Below is a small trained network, with its code and all its weights. Each question gives an input and a class and asks what happens when units are switched off, that is, made to give their printed mean instead of their output.

import numpy as np


def w(rows, s, z=0):
    codes = np.array(rows[::2]) - 128.0
    scale = np.full(codes.shape[1], s)
    scale[-1] = z or s
    return codes * scale


def f(y):
    return np.maximum(y, 0)


def log_softmax(a):
    a = a - a.max(-1, keepdims=True)
    return a - np.log(np.exp(a).sum(-1, keepdims=True))


def net(x, mask):
    res = np.array(x, float).reshape(1, 4) / 4 @ E
    y = f(res @ A[0][:, :-1].T + A[0][:, -1])
    res = res + np.where(mask, y, B[0][:, -1]) @ B[0][:, :-1]
    return log_softmax(res[-1] @ U[:, :-1].T + U[:, -1])


A, B = {}, {}
E = w([
[132,162,90,75,106,141,216,146,126,212,127],'x0',
[124,93,55,93,97,67,81,60,24,173,42],'x1',
[155,97,138,103,73,139,196,135,238,161,59],'x2',
[158,104,81,2,232,40,55,252,191,208,78],'x3',
],0.0067)
A[0] = w([
[131,129,140,150,87,137,166,109,186,123,108,111],'n0',
[151,137,122,148,85,144,159,101,170,123,115,114],'n1',
[128,134,112,104,163,94,34,91,90,102,107,217],'n2',
[136,139,132,116,64,132,178,130,240,148,105,228],'n3',
[134,121,126,176,134,109,45,75,81,52,122,211],'n4',
[143,112,106,99,142,120,146,120,90,167,129,145],'n5',
[112,103,148,134,72,111,156,120,156,131,151,113],'n6',
[110,129,150,246,33,172,198,2,74,66,166,153],'n7',
[138,133,139,116,242,133,115,253,239,97,182,110],'n8',
[133,126,136,111,140,127,156,181,183,155,137,254],'n9',
[140,142,100,52,143,117,131,170,105,206,117,167],'n10',
[129,106,101,48,155,93,104,114,106,198,85,154],'n11',
[128,138,87,91,110,93,118,118,104,195,97,116],'n12',
],0.01,0.0021)
B[0] = w([
[123,112,112,132,101,142,167,94,140,141,125,160],'n0',
[135,112,122,130,118,137,153,89,163,132,136,157],'n1',
[106,66,138,172,162,136,88,120,113,137,126,186],'n2',
[109,60,144,114,105,150,162,91,171,155,91,189],'n3',
[129,99,135,179,192,132,115,88,123,74,130,188],'n4',
[139,123,85,119,119,111,117,113,144,145,169,156],'n5',
[104,122,131,131,114,140,142,88,137,130,142,149],'n6',
[194,202,133,117,42,108,110,118,101,30,122,251],'n7',
[125,177,205,119,150,123,142,255,143,138,100,217],'n8',
[118,131,138,123,148,128,166,158,180,145,139,179],'n9',
[105,165,66,109,118,114,119,143,100,180,173,197],'n10',
[143,125,105,84,115,127,69,146,67,176,101,200],'n11',
[120,106,111,81,107,129,81,115,82,141,110,175],'n12',
],0.019,0.016)
U = w([
[103,36,155,231,215,117,40,86,85,95,108,102],'0',
[99,117,19,15,88,88,50,127,54,237,104,99],'1',
[221,209,134,139,18,133,101,47,83,24,113,175],'2',
[93,191,230,103,164,146,151,244,170,175,102,140],'3',
[103,67,131,73,35,214,218,53,207,181,75,117],'4',
[49,205,49,128,166,142,188,136,130,207,254,2],'5',
],0.0052,0.00099)

Each question gives the input, the list of numbers given to net, and the class t.
The units are the neurons (one row each of A and B). Each row of codes is followed by its name. A weight is (code - 128) times the scale printed after its matrix; where a second scale follows, it is the last column's (A, B and U).
mask holds one flag per neuron, in row order. A switched-off neuron (its flag False) gives its mean, the last column of its row in B, instead of its output. The means were averaged over made-up inputs and are rounded, as every weight is.
A unit's drop is (log p(t) with every unit on - log p(t) with that unit switched off) / (log p(t) with every unit on - log p(t) with every unit switched off).
The circuit of an input: a set's keep is (log p(t) with only the set's units on - log p(t) with every unit switched off) / (log p(t) with every unit on - log p(t) with every unit switched off). Starting from the 12 units with the biggest drops (on a tie, the unit counted first), units are removed one at a time, each time the one whose removal leaves the highest keep (on an exact tie, the one counted first), for as long as the keep stays at least 0.8.
circuit, biggest first: the units of the circuit, biggest drop first
top k neurons: the k neurons with the biggest drops, biggest first
drop of u: that unit's drop, to one decimal
input [4,-3,5,1], class 4: circuit, biggest first	[n3]
input [-5,1,-8,6], class 0: top 2 neurons	[n2, n4]
input [3,1,1,-1], class 4: top 2 neurons	[n7, n11]
input [-3,5,6,-1], class 4: circuit, biggest first	[n7, n10]
input [-6,1,-6,7], class 0: top 2 neurons	[n2, n4]
input [0,-5,8,-5], class 4: top 2 neurons	[n3, n0]
input [-4,6,3,0], class 0: top 4 neurons	[n7, n10, n4, n2]
input [-7,1,-8,-2], class 0: top 2 neurons	[n4, n2]
input [0,1,6,-3], class 4: top 2 neurons	[n3, n0]
input [7,-3,-2,4], class 3: top 2 neurons	[n8, n9]
input [0,-7,4,-3], class 4: drop of n1	0.0
input [6,-7,3,-4], class 4: drop of n3	0.9
input [-8,4,4,2], class 0: drop of n7	0.1
input [-7,1,-5,-2], class 0: circuit, biggest first	[n4]
input [-4,-1,-1,4], class 3: drop of n8	0.1
